arr = [[159, 125, 193, 123, 97, 164, 211, 198, 101, 119, 231, 152, 143, 73], [159, 119, 156, 120, 114, 157, 181, 173, 109, 129, 203, 140, 149, 93], [157, 124, 177, 123, 106, 160, 196, 185, 107, 124, 214, 147, 144, 85], [154, 115, 102, 120, 142, 145, 133, 133, 123, 145, 154, 123, 156, 127], [150, 139, 222, 134, 90, 161, 221, 206, 108, 112, 227, 162, 131, 75], [175, 86, 54, 97, 150, 153, 125, 125, 106, 155, 173, 105, 180, 115], [152, 114, 91, 120, 148, 142, 122, 124, 127, 148, 143, 120, 157, 134], [142, 132, 136, 133, 135, 141, 143, 142, 132, 137, 149, 136, 141, 130], [175, 94, 104, 101, 126, 162, 165, 158, 97, 141, 209, 121, 171, 90], [137, 157, 250, 148, 86, 156, 224, 210, 119, 106, 214, 174, 116, 84], [120, 162, 180, 157, 130, 130, 146, 145, 152, 128, 122, 154, 116, 147], [155, 118, 126, 121, 131, 149, 153, 149, 118, 138, 173, 131, 152, 114], [145, 136, 170, 134, 118, 148, 172, 166, 123, 127, 178, 147, 136, 110], [95, 194, 225, 183, 127, 118, 146, 147, 174, 119, 92, 172, 90, 167], [140, 139, 164, 137, 123, 144, 162, 157, 130, 130, 162, 145, 134, 120]]
arr[0, 0] = 159
arr[7, 4] = 135
arr[:, 7] = [198, 173, 185, 133, 206, 125, 124, 142, 158, 210, 145, 149, 166, 147, 157]
arr[3, 7] = 133
arr[10, 8] = 152
arr[:, 3] = [123, 120, 123, 120, 134, 97, 120, 133, 101, 148, 157, 121, 134, 183, 137]
arr[4, 1] = 139
arr[3] = [154, 115, 102, 120, 142, 145, 133, 133, 123, 145, 154, 123, 156, 127]
arr[6, 1] = 114
arr[:, 9] = [119, 129, 124, 145, 112, 155, 148, 137, 141, 106, 128, 138, 127, 119, 130]
arr[8] = [175, 94, 104, 101, 126, 162, 165, 158, 97, 141, 209, 121, 171, 90]
arr[10, 9] = 128
arr[4, 0] = 150
arr[3, 1] = 115
arr[0, 6] = 211
arr[10] = [120, 162, 180, 157, 130, 130, 146, 145, 152, 128, 122, 154, 116, 147]
arr[11, 9] = 138
arr[14] = [140, 139, 164, 137, 123, 144, 162, 157, 130, 130, 162, 145, 134, 120]
arr[:, 4] = [97, 114, 106, 142, 90, 150, 148, 135, 126, 86, 130, 131, 118, 127, 123]
arr[:, 0] = [159, 159, 157, 154, 150, 175, 152, 142, 175, 137, 120, 155, 145, 95, 140]
arr[13, 1] = 194
arr[1, 7] = 173
arr[1, 2] = 156
arr[8, 7] = 158
arr[:, 11] = [152, 140, 147, 123, 162, 105, 120, 136, 121, 174, 154, 131, 147, 172, 145]
arr[1, 8] = 109
arr[12, 7] = 166
arr[7, 13] = 130
arr[2, 13] = 85
arr[1, 3] = 120
arr[10, 6] = 146
arr[9] = [137, 157, 250, 148, 86, 156, 224, 210, 119, 106, 214, 174, 116, 84]

X =
[[ 32.1  31.3  52.2  34.3  -0.8  24.2 -22.9  -2.3 -17.2   3.1  52.1  14.0
   -2.7   8.6]
 [-36.9   8.1  -7.8 -59.8   4.6  24.0  -3.8   9.7  -6.6 -30.8 -14.4 -68.1
    7.7 -41.5]
 [-60.1 -23.4  29.1 -60.9  -1.6 -20.8   3.9  -0.1   2.7 -47.0 -66.2  -4.0
  -22.4 -40.6]
 [ -7.1  15.3  -2.6  -3.1  -1.8  17.9  -2.0  -0.2  -3.3  12.2   3.0   4.0
    9.0   6.4]
 [ 16.9  17.6  25.5  27.0  -2.8  18.0  -1.5  -3.3  -1.3  10.1  34.6  25.1
   11.3  13.3]]
X[0,-14]: 32.1
X[3,-7]: -0.2
X[3]: [-7.1, 15.3, -2.6, -3.1, -1.8, 17.9, -2.0, -0.2, -3.3, 12.2, 3.0, 4.0, 9.0, 6.4]
X[-5,-4]: 52.1
X[0,8]: -17.2
X[-5]: [32.1, 31.3, 52.2, 34.3, -0.8, 24.2, -22.9, -2.3, -17.2, 3.1, 52.1, 14.0, -2.7, 8.6]
X[4]: [16.9, 17.6, 25.5, 27.0, -2.8, 18.0, -1.5, -3.3, -1.3, 10.1, 34.6, 25.1, 11.3, 13.3]
X[-3,10]: -66.2
X[-2,-9]: 17.9
X[1,-12]: -7.8
X[1,0]: -36.9
X[:, -5]: [3.1, -30.8, -47.0, 12.2, 10.1]
X[2,9]: -47.0
X[:, 7]: [-2.3, 9.7, -0.1, -0.2, -3.3]
X[0,9]: 3.1
X[:, 3]: [34.3, -59.8, -60.9, -3.1, 27.0]
X[-1,-6]: -1.3
X[:, 6]: [-22.9, -3.8, 3.9, -2.0, -1.5]
X[-5,3]: 34.3
X[0,-2]: -2.7
X[-3,4]: -1.6
X[3,-12]: -2.6
X[1,12]: 7.7
X[-2,-11]: -3.1
X[2,-6]: 2.7
X[2]: [-60.1, -23.4, 29.1, -60.9, -1.6, -20.8, 3.9, -0.1, 2.7, -47.0, -66.2, -4.0, -22.4, -40.6]
X[-5,1]: 31.3
X[-3,-11]: -60.9
X[4,6]: -1.5
X[3,1]: 15.3
X[-4,-9]: 24.0

B =
[[ -18.0  157.5   25.9 -124.8  147.8   46.4   94.1  170.0  -67.7   35.2
    93.0 -130.0  100.9   74.6   16.7  109.3]
 [  80.3   15.7 -114.4 -158.6  196.0  178.7   64.4   22.5   35.4  143.2
    82.6  -39.9  157.6  115.3  -55.8  -16.1]
 [ 146.8   -2.4  176.9  283.1 -116.2   92.1  -61.4  108.3   61.0    9.7
    22.1  142.1  144.3  137.9   39.9  168.3]
 [  23.4   48.4  197.9  171.1 -144.6  198.4   44.1  -88.4    8.0   72.5
    31.0  165.8   38.3  119.3  124.5  281.8]]
B[0,0]	-18.0
B[2]	[146.8, -2.4, 176.9, 283.1, -116.2, 92.1, -61.4, 108.3, 61.0, 9.7, 22.1, 142.1, 144.3, 137.9, 39.9, 168.3]
B[1,9]	143.2
B[2,12]	144.3
B[1,11]	-39.9
B[2,6]	-61.4
B[:, 11]	[-130.0, -39.9, 142.1, 165.8]
B[1,2]	-114.4
B[1,6]	64.4
B[3,5]	198.4
B[2,8]	61.0
B[0,3]	-124.8
B[1,0]	80.3
B[2,10]	22.1
B[2,14]	39.9
B[0,11]	-130.0
B[3,8]	8.0
B[2,13]	137.9
B[3,6]	44.1
B[2,7]	108.3
B[0,10]	93.0
B[3,11]	165.8
B[2,15]	168.3
B[3,10]	31.0
B[2,9]	9.7
B[3,4]	-144.6
B[1]	[80.3, 15.7, -114.4, -158.6, 196.0, 178.7, 64.4, 22.5, 35.4, 143.2, 82.6, -39.9, 157.6, 115.3, -55.8, -16.1]
B[0,15]	109.3
B[:, 1]	[157.5, 15.7, -2.4, 48.4]
B[1,4]	196.0
B[0,13]	74.6
